Below is a small trained network, with its code and all its weights. Each question gives an input and a class and asks what happens when units are switched off, that is, made to give their printed mean instead of their output.

import numpy as np


def w(rows, s, z=0):
    codes = np.array(rows[::2]) - 128.0
    scale = np.full(codes.shape[1], s)
    scale[-1] = z or s
    return codes * scale


def norm(h):
    return h / np.sqrt((h * h).mean(-1, keepdims=True) + 1e-5)


def f(y):
    return y / 2 * (1 + np.tanh(0.7978845608 * (y + 0.044715 * y**3)))


def log_softmax(a):
    a = a - a.max(-1, keepdims=True)
    return a - np.log(np.exp(a).sum(-1, keepdims=True))


def net(x, mask):
    res = np.array(x, float).reshape(1, 2) / 4 @ E
    u = 0
    for l in range(4):
        y = f(norm(res) @ A[l][:, :-1].T + A[l][:, -1])
        res = res + np.where(mask[u : u + 4], y, B[l][:, -1]) @ B[l][:, :-1]
        u += 4
    return log_softmax(norm(res)[-1] @ U[:, :-1].T + U[:, -1])


A, B = {}, {}
E = w([
[205,78,121,97,114,239,116,104,40,141,130,253],'x0',
[169,159,74,210,65,225,196,132,71,86,112,22],'x1',
],0.0076)
A[0] = w([
[115,139,58,151,152,141,165,109,116,77,47,119,103],'L0N1',
[137,179,115,214,172,110,181,136,66,148,135,153,21],'L0N2',
[161,169,93,83,50,140,143,79,89,124,91,70,3],'L0N3',
[168,128,253,90,181,71,113,124,122,132,149,146,151],'L0N4',
],0.0058,0.003)
B[0] = w([
[151,205,184,17,97,238,123,127,111,167,82,109,179],'L0N1',
[104,187,140,140,141,161,137,104,182,114,133,236,125],'L0N2',
[1,132,77,90,113,169,72,117,139,106,129,114,177],'L0N3',
[193,209,121,127,117,162,142,161,107,174,175,85,252],'L0N4',
],0.009,0.004)
A[1] = w([
[244,51,158,183,114,110,232,156,93,184,201,40,72],'L1N1',
[147,143,107,209,104,194,180,172,118,100,1,122,178],'L1N2',
[129,141,153,43,114,144,120,130,185,104,77,108,46],'L1N3',
[41,118,146,90,146,162,161,80,64,121,106,204,255],'L1N4',
],0.005,0.00045)
B[1] = w([
[8,134,122,55,162,159,185,2,97,144,98,115,172],'L1N1',
[169,140,103,123,194,84,123,167,185,192,124,207,254],'L1N2',
[121,130,134,117,188,15,117,43,116,114,152,186,162],'L1N3',
[37,101,228,107,160,58,121,113,157,47,165,73,201],'L1N4',
],0.0097,0.0035)
A[2] = w([
[124,154,93,156,89,201,159,109,166,75,89,96,5],'L2N1',
[119,123,125,217,131,113,136,138,176,111,99,56,192],'L2N2',
[187,44,124,155,64,163,128,116,84,69,187,178,51],'L2N3',
[115,85,110,90,154,49,40,1,188,107,112,169,45],'L2N4',
],0.008,0.0014)
B[2] = w([
[141,163,142,115,87,107,131,170,151,249,214,164,221],'L2N1',
[111,62,173,144,147,144,105,112,91,58,90,159,244],'L2N2',
[150,47,165,178,175,70,150,110,117,122,120,103,252],'L2N3',
[151,199,96,110,128,178,149,115,125,132,50,88,233],'L2N4',
],0.011,0.0039)
A[3] = w([
[84,82,180,138,163,143,167,121,76,110,207,96,144],'L3N1',
[88,107,140,156,87,19,77,140,163,85,87,90,136],'L3N2',
[241,175,125,88,121,106,63,201,181,202,206,156,136],'L3N3',
[119,110,3,108,88,93,114,188,104,62,107,87,4],'L3N4',
],0.0072,0.0043)
B[3] = w([
[127,107,140,146,163,97,97,140,185,72,65,121,170],'L3N1',
[188,41,132,159,134,167,137,111,88,126,153,189,174],'L3N2',
[51,180,88,174,51,137,149,167,168,107,158,126,255],'L3N3',
[98,105,99,170,161,2,102,129,149,142,93,111,119],'L3N4',
],0.012,0.01)
U = w([
[80,190,119,152,64,134,144,189,180,149,200,160,149],'0',
[167,35,188,168,188,104,128,118,136,93,114,144,147],'1',
[107,193,129,50,167,174,147,69,136,127,93,84,122],'2',
[169,104,73,81,84,88,46,158,67,122,158,74,8],'3',
[156,97,95,84,66,77,43,147,63,138,150,69,26],'4',
[159,81,60,79,56,78,5,135,79,148,144,70,16],'5',
[159,80,54,65,57,57,62,148,63,131,145,79,20],'6',
],0.02,0.014)

Each question gives the input, the list of numbers given to net, and the class t.
The units are the neurons (one row each of A and B). Each row of codes is followed by its name. A weight is (code - 128) times the scale printed after its matrix; where a second scale follows, it is the last column's (A, B and U).
mask holds one flag per neuron, layer by layer. A switched-off neuron (its flag False) gives its mean, the last column of its row in B, instead of its output. The means were averaged over made-up inputs and are rounded, as every weight is.
A unit's drop is (log p(t) with every unit on - log p(t) with that unit switched off) / (log p(t) with every unit on - log p(t) with every unit switched off).
The circuit of an input: a set's keep is (log p(t) with only the set's units on - log p(t) with every unit switched off) / (log p(t) with every unit on - log p(t) with every unit switched off). Starting from the 12 units with the biggest drops (on a tie, the unit counted first), units are removed one at a time, each time the one whose removal leaves the highest keep (on an exact tie, the one counted first), for as long as the keep stays at least 0.8.
units of the circuit, in order: the units of the circuit, biggest drop first
k most important neurons: the k neurons with the biggest drops, biggest first
top k neurons in layer l: the k neurons of layer l with the biggest drops, biggest first
drop of u: that unit's drop, to one decimal
input [-3,1], class 2: 2 most important neurons	(L1N3; L2N4)
input [8,7], class 1: units of the circuit, in order	(L2N3)
input [-1,3], class 2: 4 most important neurons	(L1N3; L0N4; L0N3; L3N3)
input [2,1], class 2: 2 most important neurons	(L0N4; L2N4)
input [-2,-3], class 2: 2 most important neurons	(L1N1; L0N3)
input [3,-1], class 2: 2 most important neurons	(L1N1; L0N3)
input [-1,-2], class 2: 2 most important neurons	(L1N1; L3N3)
input [-8,-7], class 1: 2 most important neurons	(L2N1; L0N1)
input [-2,-2], class 2: 2 most important neurons	(L1N1; L3N3)
input [5,4], class 1: 3 most important neurons	(L0N4; L1N4; L2N3)
input [2,0], class 2: 2 most important neurons	(L0N3; L1N1)
input [3,0], class 2: top 2 neurons in layer 1	(L1N1; L1N4)
input [-1,-3], class 2: drop of L0N3	0.6
input [6,5], class 1: top neuron in layer 0	(L0N4)
input [2,-1], class 2: drop of L1N1	1.0
